Here is a tiny trained network, its code and every weight. The questions are about switching its units off for an input and a target symbol, where a switched-off unit gives its printed mean instead of its output.

import numpy as np


def w(rows, s, z=0):
    codes = np.array(rows[::2]) - 128.0
    scale = np.full(codes.shape[1], s)
    scale[-1] = z or s
    return codes * scale


def norm(h):
    return h / np.sqrt((h * h).mean(-1, keepdims=True) + 1e-5)


def f(y):
    return np.maximum(y, 0)


def softmax(a):
    e = np.exp(a - a.max(-1, keepdims=True))
    return e / e.sum(-1, keepdims=True)


def log_softmax(a):
    a = a - a.max(-1, keepdims=True)
    return a - np.log(np.exp(a).sum(-1, keepdims=True))


def net(x, mask):
    ids = ['εζηθμπφψω'.index(c) for c in x.split()]
    T = len(ids)
    res = E[ids] + P[:T]
    u = 0
    for l in range(2):
        q, k, v = (norm(res) @ M[l].T for M in (Q, K, V))
        z = softmax(np.where(np.tri(T) > 0, q @ k.T / 3**0.5, -1e9)) @ v
        res = res + np.where(mask[u], z, O[l][:, -1]) @ O[l][:, :-1]
        u += 1
        y = f(norm(res) @ A[l][:, :-1].T + A[l][:, -1])
        res = res + np.where(mask[u : u + 4], y, B[l][:, -1]) @ B[l][:, :-1]
        u += 4
    return log_softmax(norm(res)[-1] @ U[:, :-1].T + U[:, -1])


Q, K, V, O, A, B = {}, {}, {}, {}, {}, {}
E = w([
[125,119,120,129,96,76,167,92],'ε',
[110,132,99,113,149,81,164,122],'ζ',
[161,140,133,111,147,86,254,106],'η',
[124,157,110,117,128,97,157,90],'θ',
[102,98,103,102,110,84,107,89],'μ',
[133,124,100,130,136,94,94,54],'π',
[186,135,120,125,176,132,144,81],'φ',
[109,159,137,111,98,196,159,99],'ψ',
[121,115,121,161,141,146,186,92],'ω',
],0.0092)
P = w([
[147,144,167,150,119,156,102,206],'0',
[223,196,96,131,39,47,116,130],'1',
[123,149,231,142,243,38,120,134],'2',
[105,164,228,145,96,165,137,88],'3',
[211,166,64,132,59,76,111,121],'4',
[98,145,185,140,243,73,133,134],'5',
[97,164,182,137,89,185,151,49],'6',
[199,150,36,135,72,100,121,95],'7',
[110,115,153,126,248,95,148,117],'8',
[93,140,118,126,104,203,166,24],'9',
[181,118,1,144,92,134,130,90],'10',
[115,100,156,105,204,90,144,104],'11',
],0.008)
Q[0] = w([
[99,69,237,97,254,89,171,98],'L0H1',
[154,184,71,153,145,69,152,107],'L0H1',
[17,130,191,180,173,138,206,88],'L0H1',
],0.0091)
K[0] = w([
[126,2,44,110,153,207,170,8],'L0H1',
[68,197,112,90,66,171,28,133],'L0H1',
[52,110,44,113,132,144,248,38],'L0H1',
],0.0063)
V[0] = w([
[102,77,61,165,179,100,135,125],'L0H1',
[144,151,147,70,124,173,163,198],'L0H1',
[135,150,147,2,130,106,122,99],'L0H1',
],0.0049)
O[0] = w([
[116,128,116,207,174,114,125,182,3],'L0H1',
[156,73,174,66,122,193,95,144,80],'L0H1',
[95,176,57,57,103,120,1,142,161],'L0H1',
],0.0066,0.0022)
A[0] = w([
[123,106,146,156,136,175,183,254,72],'L0N1',
[67,168,163,78,83,176,218,202,204],'L0N2',
[38,153,160,129,134,138,186,70,64],'L0N3',
[174,164,137,140,226,59,208,185,4],'L0N4',
],0.0055,0.0025)
B[0] = w([
[144,150,118,108,58,163,218,202,138],'L0N1',
[78,191,62,163,148,52,85,101,194],'L0N2',
[121,51,162,116,232,135,81,88,255],'L0N3',
[94,77,128,106,59,134,2,95,228],'L0N4',
],0.0067,0.0036)
Q[1] = w([
[16,91,206,92,203,149,103,101],'L1H1',
[71,150,160,165,178,88,143,127],'L1H1',
[145,179,160,201,86,245,191,153],'L1H1',
],0.011)
K[1] = w([
[92,99,66,149,181,135,98,11],'L1H1',
[154,125,52,113,191,106,172,42],'L1H1',
[124,161,229,124,122,2,101,133],'L1H1',
],0.0093)
V[1] = w([
[40,167,95,103,87,180,81,201],'L1H1',
[162,138,135,172,155,253,112,168],'L1H1',
[185,145,105,121,177,133,5,95],'L1H1',
],0.0059)
O[1] = w([
[105,112,163,92,214,36,107,48,55],'L1H1',
[149,165,182,139,160,149,7,75,3],'L1H1',
[255,112,80,136,73,84,126,77,190],'L1H1',
],0.0064,0.0043)
A[1] = w([
[132,42,208,144,235,117,72,114,19],'L1N1',
[196,110,159,2,112,211,189,162,115],'L1N2',
[163,110,147,57,209,95,112,108,4],'L1N3',
[205,145,50,156,26,128,110,115,40],'L1N4',
],0.0075,0.0038)
B[1] = w([
[157,187,125,240,36,150,243,211,179],'L1N1',
[211,152,95,1,132,169,167,77,163],'L1N2',
[42,65,204,127,177,247,127,121,164],'L1N3',
[160,146,213,245,174,168,96,167,253],'L1N4',
],0.0078,0.0052)
U = w([
[58,221,112,96,80,194,49,119,213],'ε',
[239,112,114,50,68,188,129,144,175],'ζ',
[123,153,106,39,106,143,218,151,120],'η',
[123,19,182,37,80,145,82,69,174],'θ',
[87,153,62,83,188,44,142,151,231],'μ',
[188,164,124,198,231,10,160,73,4],'π',
[158,115,167,208,140,168,1,152,136],'φ',
[71,96,223,151,238,189,210,127,60],'ψ',
[117,135,103,217,34,127,215,208,71],'ω',
],0.0069,0.0032)

Each question gives the input, a string of symbols that net reads in full, and the target symbol t.
The units are the heads (3 rows each of Q, K, V and O) and the neurons (one row each of A and B). Each row of codes is followed by its name. A weight is (code - 128) times the scale printed after its matrix; where a second scale follows, it is the last column's (O, A, B and U).
mask holds one flag per unit, layer by layer, with each layer's heads first. A switched-off unit (its flag False) gives its mean, the last column of its rows in O or B, instead of its output. The means were averaged over made-up inputs and are rounded, as every weight is.
A unit's drop is (log p(t) with every unit on - log p(t) with that unit switched off) / (log p(t) with every unit on - log p(t) with every unit switched off).
The circuit of an input: a set's keep is (log p(t) with only the set's units on - log p(t) with every unit switched off) / (log p(t) with every unit on - log p(t) with every unit switched off). Starting from all 10 units, units are removed one at a time, each time the one whose removal leaves the highest keep (on an exact tie, the one counted first), for as long as the keep stays at least 0.8.
units of the circuit, in order: the units of the circuit, biggest drop first
top k neurons: the k neurons with the biggest drops, biggest first
k most important neurons of layer l: the k neurons of layer l with the biggest drops, biggest first
input φ ζ ω, target ω: units of the circuit, in order => L1N1
input ψ θ ω φ, target ζ: units of the circuit, in order => L1N2, L1H1
input π θ μ θ φ ζ ζ θ μ, target μ: units of the circuit, in order => L0H1, L1N4
input ε ε ω η ε μ, target μ: units of the circuit, in order => L1H1, L1N4, L1N1
input η ω θ, target ω: units of the circuit, in order => L0N4, L1N1
input μ μ ψ θ μ η, target μ: top 3 neurons => L1N4, L0N3, L0N2
input π θ θ θ μ η ω φ, target ω: units of the circuit, in order => L0H1, L1H1
input ζ ζ π π φ ω θ ψ φ θ η, target ψ: units of the circuit, in order => L0N1, L1H1
input ω ζ η φ μ, target ε: units of the circuit, in order => L1H1, L0N1, L0H1, L1N4
input ω μ π θ ω μ ε θ, target ε: units of the circuit, in order => L1H1, L0H1
input ω θ θ ε θ θ μ ω μ ω ω μ, target ω: units of the circuit, in order => L1N1, L0H1
input ε θ ψ ω ω μ φ ψ θ ω η, target η: 2 most important neurons of layer 0 => L0N1, L0N3
input ω θ θ ω ε ω ε ζ, target ε: units of the circuit, in order => L1H1, L0H1
input φ μ π μ ζ θ, target μ: units of the circuit, in order => L1N4
input ζ ω ω θ θ ζ θ π, target ψ: top 2 neurons => L0N1, L1N3
input θ ε η ζ, target μ: top 3 neurons => L0N2, L1N4, L0N4
input θ θ θ φ φ ω θ θ φ ω φ θ, target ω: top 3 neurons => L1N1, L0N4, L1N4
input μ μ μ μ ζ, target π: 2 most important neurons of layer 0 => L0N3, L0N2
input ω θ μ η μ θ η ψ ψ θ ω η, target ω: 2 most important neurons of layer 0 => L0N4, L0N3
input μ θ θ θ ω μ θ θ φ π, target φ: top neuron => L1N4
input θ ε θ, target θ: 3 most important neurons of layer 0 => L0N4, L0N2, L0N3
input ψ θ ε θ π θ θ π φ, target φ: top 2 neurons => L0N4, L1N4
input ψ θ ψ φ π θ ω θ π μ η, target θ: 2 most important neurons of layer 1 => L1N3, L1N4
